Below are the code and all the weights of a small trained network. Each question names an input and a target symbol and asks about switching units off, where a switched-off unit gives its printed mean instead of its output.

import numpy as np


def w(rows, s, z=0):
    codes = np.array(rows[::2]) - 128.0
    scale = np.full(codes.shape[1], s)
    scale[-1] = z or s
    return codes * scale


def f(y):
    return np.maximum(y, 0)


def softmax(a):
    e = np.exp(a - a.max(-1, keepdims=True))
    return e / e.sum(-1, keepdims=True)


def log_softmax(a):
    a = a - a.max(-1, keepdims=True)
    return a - np.log(np.exp(a).sum(-1, keepdims=True))


def net(x, mask):
    ids = ['ΓΩαηλτφ'.index(c) for c in x.split()]
    T = len(ids)
    res = E[ids] + P[:T]
    u = 0
    for l in range(3):
        q, k, v = (res @ M[l].T for M in (Q, K, V))
        z = softmax(np.where(np.tri(T) > 0, q @ k.T / 4**0.5, -1e9)) @ v
        res = res + np.where(mask[u], z, O[l][:, -1]) @ O[l][:, :-1]
        u += 1
        y = f(res @ A[l][:, :-1].T + A[l][:, -1])
        res = res + np.where(mask[u : u + 4], y, B[l][:, -1]) @ B[l][:, :-1]
        u += 4
    return log_softmax(res[-1] @ U[:, :-1].T + U[:, -1])


Q, K, V, O, A, B = {}, {}, {}, {}, {}, {}
E = w([
[126,237,103,131,107,251,81],'Γ',
[139,61,139,94,123,86,249],'Ω',
[131,163,178,49,52,28,107],'α',
[116,171,89,159,146,83,188],'η',
[203,109,42,156,32,124,147],'λ',
[111,196,130,203,141,245,247],'τ',
[169,4,62,81,137,188,126],'φ',
],0.015)
P = w([
[70,86,73,255,93,101,174],'0',
[129,148,50,162,166,115,92],'1',
[153,154,109,137,169,94,95],'2',
[135,141,143,138,158,119,124],'3',
[145,140,103,145,151,135,137],'4',
[123,162,123,155,155,105,112],'5',
[143,122,145,93,128,109,120],'6',
[137,127,128,99,120,120,119],'7',
[105,158,92,140,135,124,157],'8',
[95,212,104,169,118,95,163],'9',
[103,179,136,100,107,78,125],'10',
[53,228,137,132,153,74,151],'11',
],0.0054)
Q[0] = w([
[75,58,76,163,196,85,173],'0.h1',
[136,71,135,76,6,27,156],'0.h1',
[167,179,87,254,149,133,136],'0.h1',
[134,134,161,88,233,136,137],'0.h1',
],0.0061)
K[0] = w([
[2,170,166,61,48,174,110],'0.h1',
[143,168,52,116,35,128,116],'0.h1',
[63,93,170,67,160,143,85],'0.h1',
[217,80,204,26,224,114,76],'0.h1',
],0.0041)
V[0] = w([
[93,151,61,156,76,134,181],'0.h1',
[69,94,146,144,92,213,150],'0.h1',
[184,152,55,104,168,68,153],'0.h1',
[175,106,167,104,2,150,131],'0.h1',
],0.0072)
O[0] = w([
[128,133,95,214,229,103,67,253],'0.h1',
[49,94,87,145,128,123,88,176],'0.h1',
[68,209,148,131,253,162,31,156],'0.h1',
[83,79,160,204,166,111,157,181],'0.h1',
],0.0062,0.0049)
A[0] = w([
[47,163,140,144,186,11,178,254],'0.n1',
[139,3,148,194,189,210,36,135],'0.n2',
[121,135,93,143,20,183,95,165],'0.n3',
[60,166,73,204,186,150,180,167],'0.n4',
],0.005,0.0024)
B[0] = w([
[213,79,82,102,222,239,109,193],'0.n1',
[87,170,74,35,156,187,143,189],'0.n2',
[75,190,126,255,59,119,116,219],'0.n3',
[146,172,211,133,168,141,114,254],'0.n4',
],0.0054,0.0053)
Q[1] = w([
[226,175,183,45,105,86,141],'1.h1',
[90,43,191,200,76,168,153],'1.h1',
[242,153,32,103,215,102,93],'1.h1',
[84,1,188,137,124,203,144],'1.h1',
],0.0057)
K[1] = w([
[171,156,91,222,217,192,72],'1.h1',
[178,203,88,116,221,75,91],'1.h1',
[94,166,177,145,3,137,165],'1.h1',
[187,151,112,195,120,109,48],'1.h1',
],0.0051)
V[1] = w([
[147,230,203,97,184,134,33],'1.h1',
[103,19,3,82,112,127,206],'1.h1',
[165,180,198,207,58,69,61],'1.h1',
[36,132,106,131,126,155,112],'1.h1',
],0.0057)
O[1] = w([
[90,156,84,196,136,42,153,225],'1.h1',
[212,77,202,106,41,177,137,20],'1.h1',
[251,175,187,100,212,133,81,106],'1.h1',
[140,135,131,2,115,80,208,254],'1.h1',
],0.0082,0.0024)
A[1] = w([
[149,1,184,203,218,39,218,10],'1.n1',
[15,154,177,160,167,183,96,190],'1.n2',
[99,86,86,150,140,83,135,142],'1.n3',
[128,183,230,201,88,88,200,140],'1.n4',
],0.0062,0.0013)
B[1] = w([
[197,175,149,112,49,159,91,163],'1.n1',
[87,86,126,14,129,79,98,254],'1.n2',
[140,198,81,123,105,146,251,165],'1.n3',
[81,112,187,130,175,56,167,155],'1.n4',
],0.011,0.0065)
Q[2] = w([
[95,131,152,41,120,84,123],'2.h1',
[77,76,128,173,136,134,196],'2.h1',
[201,193,66,96,202,99,96],'2.h1',
[237,68,221,221,219,255,121],'2.h1',
],0.005)
K[2] = w([
[136,227,172,254,150,167,143],'2.h1',
[85,225,192,146,143,209,142],'2.h1',
[104,135,188,154,129,162,209],'2.h1',
[155,88,115,105,156,154,104],'2.h1',
],0.0071)
V[2] = w([
[165,123,63,126,69,164,138],'2.h1',
[38,175,164,93,2,19,53],'2.h1',
[46,91,196,13,237,109,30],'2.h1',
[118,109,110,161,119,76,228],'2.h1',
],0.0056)
O[2] = w([
[175,208,130,130,143,123,81,248],'2.h1',
[246,71,9,82,112,62,2,144],'2.h1',
[69,39,182,40,119,61,163,114],'2.h1',
[129,36,157,168,146,223,167,99],'2.h1',
],0.0075,0.0012)
A[2] = w([
[165,104,75,203,29,104,179,172],'2.n1',
[72,204,109,127,113,109,112,6],'2.n2',
[172,130,118,166,177,94,103,46],'2.n3',
[66,77,255,43,175,117,159,177],'2.n4',
],0.006,0.0023)
B[2] = w([
[99,112,222,186,126,168,12,224],'2.n1',
[191,220,114,86,103,110,109,253],'2.n2',
[118,175,158,141,145,106,2,155],'2.n3',
[121,140,130,244,116,71,131,213],'2.n4',
],0.0066,0.0046)
U = w([
[101,165,46,77,101,62,139,102],'Γ',
[196,149,186,128,190,143,180,93],'Ω',
[175,90,229,84,47,107,165,115],'α',
[182,104,106,114,145,11,122,157],'η',
[125,1,171,228,225,91,33,252],'λ',
[45,31,147,117,113,103,190,148],'τ',
[125,52,151,194,178,172,29,44],'φ',
],0.0042,0.0027)

Each question gives the input, a string of symbols that net reads in full, and the target symbol t.
The units are the heads (4 rows each of Q, K, V and O) and the neurons (one row each of A and B). Each row of codes is followed by its name. A weight is (code - 128) times the scale printed after its matrix; where a second scale follows, it is the last column's (O, A, B and U).
mask holds one flag per unit, layer by layer, with each layer's heads first. A switched-off unit (its flag False) gives its mean, the last column of its rows in O or B, instead of its output. The means were averaged over made-up inputs and are rounded, as every weight is.
A unit's drop is (log p(t) with every unit on - log p(t) with that unit switched off) / (log p(t) with every unit on - log p(t) with every unit switched off).
The circuit of an input: a set's keep is (log p(t) with only the set's units on - log p(t) with every unit switched off) / (log p(t) with every unit on - log p(t) with every unit switched off). Starting from the 12 units with the biggest drops (on a tie, the unit counted first), units are removed one at a time, each time the one whose removal leaves the highest keep (on an exact tie, the one counted first), for as long as the keep stays at least 0.8.
units of the circuit, in order: the units of the circuit, biggest drop first
most important unit: the unit with the biggest drop
top k neurons: the k neurons with the biggest drops, biggest first
k most important neurons of layer l: the k neurons of layer l with the biggest drops, biggest first
drop when u is switched off: that unit's drop, to one decimal
input Γ Γ λ Ω λ Γ η, target Ω: most important unit : 1.n2
input λ Γ Γ α α φ Γ λ, target λ: units of the circuit, in order : [2.n1; 1.n2; 2.n2]
input Γ λ λ Ω φ Ω Ω, target Ω: top 3 neurons : [1.n2; 1.n1; 0.n1]
input λ η λ, target Ω: units of the circuit, in order : [2.h1; 1.n2; 1.h1]
input η Γ τ, target τ: units of the circuit, in order : [2.h1; 1.n4; 1.n2]
input Γ φ φ α λ Ω, target Ω: units of the circuit, in order : [1.n2; 0.n1; 2.h1; 1.n1]
input Γ Γ φ φ φ Γ Γ τ, target τ: 3 most important neurons of layer 1 : [1.n4; 1.n1; 1.n2]
input Γ φ Ω, target α: units of the circuit, in order : [1.n1; 1.h1]
input φ τ φ φ, target τ: top 2 neurons : [0.n2; 1.n1]
input φ Ω Γ η λ, target φ: top 3 neurons : [2.n1; 1.n2; 0.n2]
input φ η φ Ω λ Ω λ λ λ, target φ: top 2 neurons : [2.n1; 1.n2]
input Γ α τ φ Γ λ τ Γ λ Γ λ τ, target λ: 3 most important neurons of layer 0 : [0.n4; 0.n2; 0.n1]
input λ α λ τ, target λ: top 4 neurons : [2.n4; 1.n4; 0.n4; 1.n3]
input φ φ Γ Ω, target α: units of the circuit, in order : [1.n1]
input η η Γ Γ, target Γ: top 3 neurons : [0.n1; 2.n2; 1.n2]
input Γ Γ Ω λ, target λ: 2 most important neurons of layer 1 : [1.n2; 1.n1]
input λ λ α Γ φ φ, target τ: 2 most important neurons of layer 0 : [0.n2; 0.n1]
input φ Γ α Γ Γ φ, target Γ: drop when 1.n3 is switched off : 0.2
input λ Γ η, target Ω: drop when 2.n1 is switched off : 0.0
input λ Γ φ Γ φ Γ Γ φ, target Γ: drop when 2.h1 is switched off : 0.2
